Here is a tiny trained network, its code and every weight. The questions are about switching its units off for an input and a class, where a switched-off unit gives its printed mean instead of its output.

import numpy as np


def w(rows, s, z=0):
    codes = np.array(rows[::2]) - 128.0
    scale = np.full(codes.shape[1], s)
    scale[-1] = z or s
    return codes * scale


def f(y):
    return y / 2 * (1 + np.tanh(0.7978845608 * (y + 0.044715 * y**3)))


def log_softmax(a):
    a = a - a.max(-1, keepdims=True)
    return a - np.log(np.exp(a).sum(-1, keepdims=True))


def net(x, mask):
    res = np.array(x, float).reshape(1, 6) / 4 @ E
    y = f(res @ A[0][:, :-1].T + A[0][:, -1])
    res = res + np.where(mask, y, B[0][:, -1]) @ B[0][:, :-1]
    return log_softmax(res[-1] @ U[:, :-1].T + U[:, -1])


A, B = {}, {}
E = w([
[163,154,129,148],'x0',
[59,95,131,115],'x1',
[112,130,3,125],'x2',
[82,178,76,174],'x3',
[179,93,90,122],'x4',
[140,193,112,83],'x5',
],0.013)
A[0] = w([
[93,195,66,197,159],'n1',
[212,88,134,149,42],'n2',
[172,40,109,88,86],'n3',
[77,100,129,155,207],'n4',
[133,10,115,101,82],'n5',
[140,99,200,78,201],'n6',
[147,46,110,120,254],'n7',
[238,167,137,153,116],'n8',
],0.013,0.0067)
B[0] = w([
[81,158,226,135,246],'n1',
[136,63,67,221,168],'n2',
[139,97,82,66,183],'n3',
[190,206,143,105,202],'n4',
[172,86,63,138,195],'n5',
[200,1,175,124,229],'n6',
[218,85,140,151,230],'n7',
[187,251,78,151,202],'n8',
],0.0094,0.011)
U = w([
[173,125,53,87,51],'0',
[143,95,233,150,255],'1',
[159,197,97,247,124],'2',
[35,165,171,111,38],'3',
[182,78,122,162,8],'4',
],0.012,0.0074)

Each question gives the input, the list of numbers given to net, and the class t.
The units are the neurons (one row each of A and B). Each row of codes is followed by its name. A weight is (code - 128) times the scale printed after its matrix; where a second scale follows, it is the last column's (A, B and U).
mask holds one flag per neuron, in row order. A switched-off neuron (its flag False) gives its mean, the last column of its row in B, instead of its output. The means were averaged over made-up inputs and are rounded, as every weight is.
A unit's drop is (log p(t) with every unit on - log p(t) with that unit switched off) / (log p(t) with every unit on - log p(t) with every unit switched off).
The circuit of an input: a set's keep is (log p(t) with only the set's units on - log p(t) with every unit switched off) / (log p(t) with every unit on - log p(t) with every unit switched off). Starting from all 8 units, units are removed one at a time, each time the one whose removal leaves the highest keep (on an exact tie, the one counted first), for as long as the keep stays at least 0.8.
units of the circuit, in order: the units of the circuit, biggest drop first
unit that matters most: the unit with the biggest drop
top k neurons: the k neurons with the biggest drops, biggest first
drop of u: that unit's drop, to one decimal
input [-3,-1,0,0,6,1], class 0: units of the circuit, in order : n1
input [6,8,-5,5,2,2], class 3: units of the circuit, in order : n7, n6
input [-1,-3,0,2,-7,1], class 3: top 2 neurons : n6, n7
input [0,4,0,2,2,7], class 3: top 2 neurons : n6, n7
input [3,-4,-2,6,-6,4], class 3: top 2 neurons : n1, n7
input [7,8,5,4,-6,-4], class 3: units of the circuit, in order : n1, n7
input [-1,-2,-3,3,3,0], class 2: top 2 neurons : n6, n1
input [6,4,1,-2,1,-6], class 4: top 3 neurons : n1, n5, n7
input [1,3,-3,7,2,7], class 3: top 2 neurons : n6, n7
input [5,-2,-6,-7,8,4], class 4: top 2 neurons : n6, n2
input [6,1,3,-5,-2,-4], class 4: top 2 neurons : n1, n7
input [-2,-7,2,7,-1,-8], class 1: top 2 neurons : n1, n8
input [5,-1,-2,1,5,0], class 2: drop of n8 : 0.2
input [4,2,-5,6,2,7], class 3: unit that matters most : n7
input [-7,3,-7,-7,6,-5], class 4: drop of n2 : 0.0
input [5,1,-6,-5,0,-7], class 4: drop of n2 : 0.2
